Below are the code and all the weights of a small trained network. Each question names an input and a class and asks about switching units off, where a switched-off unit gives its printed mean instead of its output.

import numpy as np


def w(rows, s, z=0):
    codes = np.array(rows[::2]) - 128.0
    scale = np.full(codes.shape[1], s)
    scale[-1] = z or s
    return codes * scale


def f(y):
    return np.maximum(y, 0)


def log_softmax(a):
    a = a - a.max(-1, keepdims=True)
    return a - np.log(np.exp(a).sum(-1, keepdims=True))


def net(x, mask):
    res = np.array(x, float).reshape(1, 3) / 4 @ E
    y = f(res @ A[0][:, :-1].T + A[0][:, -1])
    res = res + np.where(mask, y, B[0][:, -1]) @ B[0][:, :-1]
    return log_softmax(res[-1] @ U[:, :-1].T + U[:, -1])


A, B = {}, {}
E = w([
[139,150,205,71,193,228,106,64,83,129],'x0',
[252,143,151,108,48,83,122,124,56,140],'x1',
[163,55,144,212,160,199,122,212,85,127],'x2',
],0.017)
A[0] = w([
[53,96,52,178,135,54,121,184,189,98,218],'n1',
[58,121,174,115,200,181,80,108,186,102,109],'n2',
[111,194,154,29,142,135,158,39,150,135,159],'n3',
[117,78,211,232,218,191,116,224,110,125,108],'n4',
[74,116,184,113,192,203,144,57,151,122,164],'n5',
[53,127,20,172,173,97,193,179,189,127,197],'n6',
[207,166,218,56,158,178,67,58,10,141,35],'n7',
[45,75,52,144,189,107,158,146,191,112,217],'n8',
[200,135,206,85,85,142,106,106,95,200,61],'n9',
[132,189,86,43,56,42,164,75,137,135,190],'n10',
[139,254,85,79,106,76,147,64,154,146,217],'n11',
[141,68,110,238,110,142,117,196,93,145,115],'n12',
[103,224,95,47,109,82,151,26,189,143,249],'n13',
[70,177,97,158,148,106,90,99,194,59,125],'n14',
[187,98,88,204,53,40,142,180,91,100,178],'n15',
[197,154,54,176,43,58,128,185,143,171,143],'n16',
[178,170,153,144,101,80,59,126,96,124,136],'n17',
[110,122,32,144,72,47,188,170,170,133,175],'n18',
[124,139,151,144,135,127,92,87,105,77,32],'n19',
],0.012,0.011)
B[0] = w([
[190,62,52,156,187,109,202,125,153,68,231],'n1',
[52,202,172,147,177,140,61,167,125,184,189],'n2',
[96,142,184,95,174,70,125,66,197,118,217],'n3',
[121,131,124,181,167,220,78,212,27,140,218],'n4',
[59,188,194,123,187,158,51,128,160,148,203],'n5',
[185,60,75,133,176,131,208,103,158,71,228],'n6',
[177,51,30,189,197,147,196,121,193,42,243],'n7',
[157,92,96,166,210,153,154,78,176,45,222],'n8',
[203,65,72,161,150,125,167,129,127,73,197],'n9',
[92,187,104,156,84,55,156,13,113,128,234],'n10',
[74,191,99,137,113,58,162,28,121,105,230],'n11',
[208,76,146,140,99,176,133,201,133,153,198],'n12',
[119,162,156,56,148,37,108,10,208,110,254],'n13',
[140,167,130,109,157,144,92,106,217,112,184],'n14',
[157,103,176,62,63,131,157,194,103,199,224],'n15',
[104,144,209,66,35,74,80,178,92,190,217],'n16',
[121,96,119,144,87,72,144,104,109,144,181],'n17',
[110,144,90,180,88,49,166,78,68,126,222],'n18',
[80,84,184,83,117,93,154,151,152,107,135],'n19',
],0.013,0.032)
U = w([
[157,133,16,120,161,56,178,58,185,63,169],'0',
[207,45,24,192,158,192,187,215,90,66,205],'1',
[121,215,135,79,17,20,148,78,45,183,121],'2',
[210,108,200,79,23,110,123,246,44,231,1],'3',
[47,232,243,40,175,135,52,100,213,123,142],'4',
[50,193,169,199,191,223,19,182,35,130,17],'5',
],0.011,0.0066)

Each question gives the input, the list of numbers given to net, and the class t.
The units are the neurons (one row each of A and B). Each row of codes is followed by its name. A weight is (code - 128) times the scale printed after its matrix; where a second scale follows, it is the last column's (A, B and U).
mask holds one flag per neuron, in row order. A switched-off neuron (its flag False) gives its mean, the last column of its row in B, instead of its output. The means were averaged over made-up inputs and are rounded, as every weight is.
A unit's drop is (log p(t) with every unit on - log p(t) with that unit switched off) / (log p(t) with every unit on - log p(t) with every unit switched off).
The circuit of an input: a set's keep is (log p(t) with only the set's units on - log p(t) with every unit switched off) / (log p(t) with every unit on - log p(t) with every unit switched off). Starting from the 12 units with the biggest drops (on a tie, the unit counted first), units are removed one at a time, each time the one whose removal leaves the highest keep (on an exact tie, the one counted first), for as long as the keep stays at least 0.8.
units of the circuit, in order: the units of the circuit, biggest drop first
unit that matters most: the unit with the biggest drop
k most important neurons: the k neurons with the biggest drops, biggest first
drop of u: that unit's drop, to one decimal
input [-4,1,-6], class 2: units of the circuit, in order => [n7 n16]
input [3,0,-3], class 4: units of the circuit, in order => [n1 n6]
input [-7,1,1], class 3: units of the circuit, in order => [n16 n15]
input [1,-8,1], class 5: 3 most important neurons => [n2 n5 n7]
input [-6,0,8], class 1: 2 most important neurons => [n1 n6]
input [-8,0,8], class 1: 3 most important neurons => [n1 n6 n8]
input [5,-8,2], class 5: unit that matters most => n4
input [-3,1,8], class 3: 2 most important neurons => [n7 n15]
input [-8,1,5], class 3: 2 most important neurons => [n16 n15]
input [-6,7,0], class 2: 2 most important neurons => [n10 n18]
input [-7,8,0], class 2: drop of n18 => 0.2
input [0,2,1], class 3: drop of n7 => 0.1
input [7,2,1], class 1: drop of n7 => 0.4
